Here is a tiny trained network, its code and every weight. The questions are about switching its units off for an input and a target symbol, where a switched-off unit gives its printed mean instead of its output.

import numpy as np


def w(rows, s, z=0):
    codes = np.array(rows[::2]) - 128.0
    scale = np.full(codes.shape[1], s)
    scale[-1] = z or s
    return codes * scale


def f(y):
    return np.maximum(y, 0)


def softmax(a):
    e = np.exp(a - a.max(-1, keepdims=True))
    return e / e.sum(-1, keepdims=True)


def log_softmax(a):
    a = a - a.max(-1, keepdims=True)
    return a - np.log(np.exp(a).sum(-1, keepdims=True))


def net(x, mask):
    ids = ['ΞΠΦΩαβζηστψ'.index(c) for c in x.split()]
    T = len(ids)
    res = E[ids] + P[:T]
    u = 0
    for l in range(3):
        r = res
        for j in range(2):
            rows = slice(2 * j, 2 * j + 2)
            q, k, v = (r @ M[l][rows].T for M in (Q, K, V))
            z = softmax(np.where(np.tri(T) > 0, q @ k.T / 2**0.5, -1e9)) @ v
            o = O[l][rows]
            res = res + np.where(mask[u + j], z, o[:, -1]) @ o[:, :-1]
        u += 2
        y = f(res @ A[l][:, :-1].T + A[l][:, -1])
        res = res + np.where(mask[u : u + 8], y, B[l][:, -1]) @ B[l][:, :-1]
        u += 8
    return log_softmax(res[-1] @ U[:, :-1].T + U[:, -1])


Q, K, V, O, A, B = {}, {}, {}, {}, {}, {}
E = w([
[109,252,112],'Ξ',
[159,88,131],'Π',
[129,116,106],'Φ',
[68,161,136],'Ω',
[111,156,117],'α',
[100,21,207],'β',
[51,133,29],'ζ',
[100,156,116],'η',
[179,123,225],'σ',
[140,131,65],'τ',
[72,161,132],'ψ',
],0.021)
P = w([
[161,110,4],'0',
[166,96,107],'1',
[174,109,156],'2',
[172,109,174],'3',
[163,112,198],'4',
[169,117,211],'5',
[172,114,217],'6',
[186,125,236],'7',
[169,113,235],'8',
[160,109,236],'9',
],0.0038)
Q[0] = w([
[175,237,131],'0.h0',
[97,127,167],'0.h0',
[32,181,255],'0.h1',
[58,62,27],'0.h1',
],0.0066)
K[0] = w([
[132,146,222],'0.h0',
[139,111,143],'0.h0',
[2,213,177],'0.h1',
[115,156,218],'0.h1',
],0.0085)
V[0] = w([
[40,45,158],'0.h0',
[34,254,193],'0.h0',
[48,79,177],'0.h1',
[6,165,56],'0.h1',
],0.0045)
O[0] = w([
[171,152,167,164],'0.h0',
[54,33,173,196],'0.h0',
[142,42,133,162],'0.h1',
[198,139,2,252],'0.h1',
],0.0059,0.003)
A[0] = w([
[19,222,68,5],'0.n0',
[175,193,101,3],'0.n1',
[95,138,75,148],'0.n2',
[79,96,180,170],'0.n3',
[123,179,174,174],'0.n4',
[131,185,117,171],'0.n5',
[118,135,134,52],'0.n6',
[89,244,108,39],'0.n7',
],0.011,0.0039)
B[0] = w([
[126,185,115,254],'0.n0',
[119,254,221,142],'0.n1',
[77,109,169,205],'0.n2',
[165,85,208,172],'0.n3',
[118,121,235,161],'0.n4',
[163,119,169,171],'0.n5',
[103,102,154,128],'0.n6',
[177,173,154,191],'0.n7',
],0.0072,0.009)
Q[1] = w([
[236,37,173],'1.h0',
[71,235,37],'1.h0',
[91,191,253],'1.h1',
[53,166,125],'1.h1',
],0.0042)
K[1] = w([
[224,84,203],'1.h0',
[104,2,87],'1.h0',
[8,81,52],'1.h1',
[41,144,99],'1.h1',
],0.0078)
V[1] = w([
[49,49,73],'1.h0',
[235,195,154],'1.h0',
[61,128,202],'1.h1',
[253,13,120],'1.h1',
],0.0053)
O[1] = w([
[75,143,140,111],'1.h0',
[254,77,107,123],'1.h0',
[142,100,114,159],'1.h1',
[73,113,35,1],'1.h1',
],0.0046,0.0058)
A[1] = w([
[103,147,138,166],'1.n0',
[73,90,190,98],'1.n1',
[107,79,1,152],'1.n2',
[21,118,90,130],'1.n3',
[66,75,77,133],'1.n4',
[80,169,166,120],'1.n5',
[218,104,94,56],'1.n6',
[204,150,207,3],'1.n7',
],0.0091,0.0049)
B[1] = w([
[158,146,140,208],'1.n0',
[158,95,225,198],'1.n1',
[68,37,137,175],'1.n2',
[130,183,91,226],'1.n3',
[166,207,144,175],'1.n4',
[254,115,111,254],'1.n5',
[216,155,110,164],'1.n6',
[105,104,65,236],'1.n7',
],0.0084,0.0059)
Q[2] = w([
[236,64,108],'2.h0',
[226,79,205],'2.h0',
[50,131,143],'2.h1',
[2,192,160],'2.h1',
],0.0058)
K[2] = w([
[76,254,87],'2.h0',
[107,165,200],'2.h0',
[55,186,125],'2.h1',
[170,226,134],'2.h1',
],0.0093)
V[2] = w([
[36,144,56],'2.h0',
[254,1,28],'2.h0',
[79,63,44],'2.h1',
[83,120,173],'2.h1',
],0.0098)
O[2] = w([
[232,105,100,1],'2.h0',
[39,141,117,96],'2.h0',
[1,73,103,11],'2.h1',
[183,99,112,115],'2.h1',
],0.008,0.01)
A[2] = w([
[123,24,112,98],'2.n0',
[132,249,82,4],'2.n1',
[242,148,106,126],'2.n2',
[46,128,138,73],'2.n3',
[71,123,22,158],'2.n4',
[76,121,191,46],'2.n5',
[156,238,189,154],'2.n6',
[173,112,108,186],'2.n7',
],0.012,0.013)
B[2] = w([
[22,106,74,139],'2.n0',
[237,95,184,176],'2.n1',
[64,121,123,219],'2.n2',
[133,127,248,151],'2.n3',
[176,27,101,153],'2.n4',
[166,70,7,142],'2.n5',
[93,127,84,251],'2.n6',
[143,155,133,173],'2.n7',
],0.011,0.028)
U = w([
[201,207,119,108],'Ξ',
[177,132,151,189],'Π',
[142,148,106,116],'Φ',
[143,152,109,40],'Ω',
[29,209,1,231],'α',
[101,106,182,74],'β',
[206,116,57,19],'ζ',
[141,154,111,26],'η',
[60,208,178,253],'σ',
[136,142,113,91],'τ',
[122,133,72,48],'ψ',
],0.013,0.0055)

Each question gives the input, a string of symbols that net reads in full, and the target symbol t.
The units are the heads (2 rows each of Q, K, V and O) and the neurons (one row each of A and B). Each row of codes is followed by its name. A weight is (code - 128) times the scale printed after its matrix; where a second scale follows, it is the last column's (O, A, B and U).
mask holds one flag per unit, layer by layer, with each layer's heads first. A switched-off unit (its flag False) gives its mean, the last column of its rows in O or B, instead of its output. The means were averaged over made-up inputs and are rounded, as every weight is.
A unit's drop is (log p(t) with every unit on - log p(t) with that unit switched off) / (log p(t) with every unit on - log p(t) with every unit switched off).
The circuit of an input: a set's keep is (log p(t) with only the set's units on - log p(t) with every unit switched off) / (log p(t) with every unit on - log p(t) with every unit switched off). Starting from the 12 units with the biggest drops (on a tie, the unit counted first), units are removed one at a time, each time the one whose removal leaves the highest keep (on an exact tie, the one counted first), for as long as the keep stays at least 0.8.
circuit, biggest first: the units of the circuit, biggest drop first
k most important neurons: the k neurons with the biggest drops, biggest first
top k neurons in layer l: the k neurons of layer l with the biggest drops, biggest first
heads that matter: for each layer, one digit per head in row order, 1 if its drop is at least 0.15 and else 0, layers parted by /
input Ω Π σ Ω α ψ α ζ, target σ: 2 most important neurons -> [1.n5, 2.n3]
input τ Π ζ β ζ Ω ζ τ, target α: 2 most important neurons -> [2.n1, 2.n3]
input ζ ζ η Φ ζ, target ζ: top 2 neurons in layer 1 -> [1.n5, 1.n1]
input τ ζ ζ Ω ζ Ξ Ω α, target α: heads that matter -> 01 / 00 / 00
input ζ Π τ, target α: heads that matter -> 11 / 10 / 00
input Φ Π ζ ψ τ τ Ω, target α: heads that matter -> 11 / 00 / 00
input ζ Π ζ ζ β Φ, target α: heads that matter -> 10 / 00 / 10
input Ξ α σ Ω Φ ζ, target σ: circuit, biggest first -> [0.h1, 2.h0, 1.h0, 2.n3]
input α β Ξ Φ ζ Φ Φ Π, target α: heads that matter -> 00 / 10 / 00
input τ ζ τ Ω σ, target α: circuit, biggest first -> [2.n2, 2.n1, 0.h1, 2.n3]
input ζ ζ ζ σ, target α: 3 most important neurons -> [2.n2, 2.n1, 1.n6]
input Π ζ ψ ψ τ η, target α: heads that matter -> 00 / 00 / 00
input ζ ζ ζ ζ σ β Ξ Ξ, target Ξ: 2 most important neurons -> [2.n1, 0.n1]
input η Ω ζ ψ, target α: top 3 neurons in layer 1 -> [1.n2, 1.n7, 1.n5]
input ζ ζ ζ Ω Φ, target α: top 2 neurons in layer 1 -> [1.n1, 1.n2]
input τ τ τ Ω β ζ ζ α Π, target α: 4 most important neurons -> [2.n2, 2.n1, 2.n3, 2.n4]
input σ Ω Ξ ζ, target Ξ: heads that matter -> 00 / 00 / 01
input ψ ζ ζ, target ζ: top 2 neurons in layer 1 -> [1.n3, 1.n1]
input Ξ Ξ α η Φ Φ ψ, target α: 3 most important neurons -> [2.n1, 2.n3, 2.n6]
input Ω α ψ ζ η ζ β β ψ ζ, target β: top 3 neurons in layer 2 -> [2.n3, 2.n4, 2.n5]
input ζ Ω ψ Ξ ζ ψ ζ, target Ξ: 2 most important neurons -> [2.n1, 1.n3]
